161	162	158	160 -> 162, 158

136	42	24	120 -> 136, 24

146	96	115	87	80	139	139
84	103	109	104	91	94	71
141	109	107	83	82	138	162
-> 162, 71

129	163	117	74
126	156	116	77
87	52	100	146
-> 163, 52

32	31	28	34	181 -> 181, 28

37	46	125	100	96 -> 125, 37

154	103	23	70	132 -> 154, 23
---
165,84,60,162
173,39,73,162
177,96,54,162
| 173

61,63,164,126
87,57,129,127
56,66,173,125
| 87

161,139,83,104
145,131,129,100
89,112,98,136
| 145

107,134,109,90
105,171,119,77
107,84,102,120
| 105

40,111,113,98
85,89,94,170
142,80,92,108
| 85

128,84,75,44
97,102,135,119
160,110,174,105
| 97

126,41,176,128
157,172,149,99
181,79,128,112
| 157

166,54,179,159
98,102,97,98
147,67,156,142
| 98
---
Input: 146,21,95,79
Output: 79
Input: 27,70,82,136,121,82,147
Output: 147
Input: 69,28,100,119
Output: 119
Input: 144,81,77,102,146,70,32
Output: 32
Input: 176,60,69,40,25
Output: 25
Input: 106,94,100,161
Output: 161
Input: 132,19,54,71
Output: 71
Input: 168,68,93,60,60,151,46
Output: 46
---
158,181,149,58,23 → 58
31,104,72,96,76 → 96
170,80,80,57,157 → 57
163,61,127,142,132 → 142
77,125,113,115,36 → 115
30,95,52,81,42 → 81
144,165,70,136,88 → 136
---
147,62,110,66,85,117
55,126,169,103,101,156
-> 103

113,70,119,61,101,104,99
113,67,117,20,81,80,109
-> 81

105,142,138,26
132,33,59,142
-> 33

104,152,62,94,29,86
82,142,82,63,118,90
-> 63

160,108,147,95,76,98,105
16,84,36,132,137,95,75
-> 137

170,73,172,25
32,161,67,130
-> 161

101,105,183,62,124
110,58,119,148,121
-> 119
---
68,125,101,100,67,79,37
108,90,124,137,115,77,126
Answer: 68

39,87,149,162
163,145,83,41
58,29,76,139
Answer: 163

60,94,123,89,142
79,80,168,97,68
140,62,65,102,133
Answer: 79

143,132,23,147,149,42
118,141,19,122,163,62
Answer: 143

126,131,135,81,99,84,99
118,103,106,103,90,27,98
99,124,127,108,104,139,124
Answer: 118

122,91,181,95,109,84,56
157,72,168,97,107,99,76
167,63,158,99,108,110,89
Answer: 157

133,89,123,126,71,43
128,87,125,127,65,48
108,164,118,70,183,123
Answer: 128

125,49,57,162,99
61,63,159,111,142
Answer: 125

114,137,107,97,77,19
114,137,107,97,77,19
Answer: 114

93,164,128,167,77
121,164,98,176,54
Answer: 93
---
145,63,56,111,126,90
168,113,98,57,115,103
98,97,91,104,100,134
→ 145, 134

165,46,130,127
163,48,130,126
147,61,127,138
→ 165, 138

99,84,112,109,126,164,104 → 99, 104

81,23,86,18,138 → 81, 138

68,110,97,100,69,100
164,99,106,106,133,100
121,159,77,92,63,88
→ 68, 88

79,133,166,99,51,110,59
83,137,125,66,59,98,83
129,64,102,122,151,108,122
→ 79, 122

83,68,126,105,109,72
29,26,84,36,157,108
→ 83, 108
---
[84, 33, 85, 141] ans = 84, 141

[80, 17, 69, 104, 139, 85] ans = 80, 85

[[92, 132, 92, 79],
 [96, 181, 114, 149]] ans = 92, 149

[133, 13, 36, 39, 50] ans = 133, 50

[[69, 150, 154, 69, 101, 131, 105],
 [109, 60, 102, 103, 26, 57, 49],
 [103, 107, 98, 118, 144, 114, 84]] ans = 69, 84

[186, 88, 60, 97] ans = 186, 97
---
array([[143, 130, 148,  86,  93],
       [159, 134, 159,  77,  93],
       [ 40, 100, 130,  36,  52]]) >> 93

array([[ 86,  31, 131,  81, 116,  45],
       [ 75,  49, 124,  88, 139,  58],
       [ 91,  35, 129,  86, 107,  47]]) >> 45

array([[ 92,  68,  95, 103, 133,  90],
       [121,  41, 133,  87, 169,  85],
       [130,  47, 121, 139, 170,  87]]) >> 90

array([[100, 101, 118,  38,  84],
       [148,  80, 130,  74, 101],
       [153,  98,  84,  80, 131]]) >> 84

array([[ 87,  66,  27,  46, 124,  93, 111],
       [164, 123, 136,  46,  67, 145,  64],
       [ 73,  52,  84,  52, 116, 173,  51]]) >> 111

array([[126,  70,  44, 133, 111, 102,  78],
       [115, 106, 126, 125, 146, 149,  97],
       [124,  73,  37, 139, 106, 101,  78]]) >> 78

array([[164, 132, 130, 100],
       [ 33,  25,  54, 148],
       [ 91,  95, 103,  81]]) >> 100

array([[ 85, 177, 179,  39],
       [ 81, 174, 175, 145],
       [174,  53,  48, 154]]) >> 39

array([[ 71,  98,  62, 129,  88, 164],
       [100,  80,  97, 113,  54,  93],
       [ 85, 114, 115,  70,  80,  97]]) >> 164

array([[ 96, 186, 106,  51],
       [118,  97,  86, 111],
       [118,  85,  91,  68]]) >> 51
---
82,153,77,161 -> 161
108,87,121,147,173,94,141 -> 141
49,81,16,127,176 -> 176
74,59,45,185 -> 185
74,108,88,38 -> 38
104,185,35,122 -> 122
90,172,77,37,39,42,174 -> 174
---
50,145,26,115 result: 145

134,84,61,93,33,75
47,122,49,79,166,121
result: 84

60,29,96,119,47,137 result: 29

144,146,106,145,108,149,164
46,127,153,109,80,42,40
127,42,146,138,131,84,75
result: 146

170,61,154,129,89,74,52 result: 61

36,95,183,90,130,99,82 result: 95

166,118,68,68
153,92,183,121
153,129,68,70
result: 118
---
78,89,151,70,127,55,108
130,166,88,99,92,98,57
86,92,94,86,95,127,97
yields 97

90,39,119,185,88,28
109,149,89,33,107,153
185,140,167,99,122,118
yields 118

115,45,99,73,153
97,127,72,135,67
174,53,78,107,168
yields 168

98,99,100,101
137,170,90,42
138,103,151,100
yields 100

154,167,79,143,140
64,112,130,149,89
146,82,51,58,128
yields 128

105,161,110,54,102
107,137,107,73,101
98,106,102,96,100
yields 100

106,162,115,102,101,105
107,140,121,103,115,107
106,143,121,103,112,107
yields 107

77,118,136,63,99,93
80,99,162,51,108,97
96,99,148,74,108,109
yields 109
---
141,89,75,84,114,101
81,162,109,131,90,64
--> 84

22,92,149,76 --> 92

146,97,64,27,157,94 --> 27

135,33,44,114,101,61,43 --> 101

105,98,95,58,116,165
61,145,146,110,132,92
--> 58

147,162,133,97,82
156,162,127,94,92
--> 133

36,88,159,176 --> 88

110,65,112,114,94,134
107,183,93,115,88,113
--> 114

185,98,129,124 --> 98
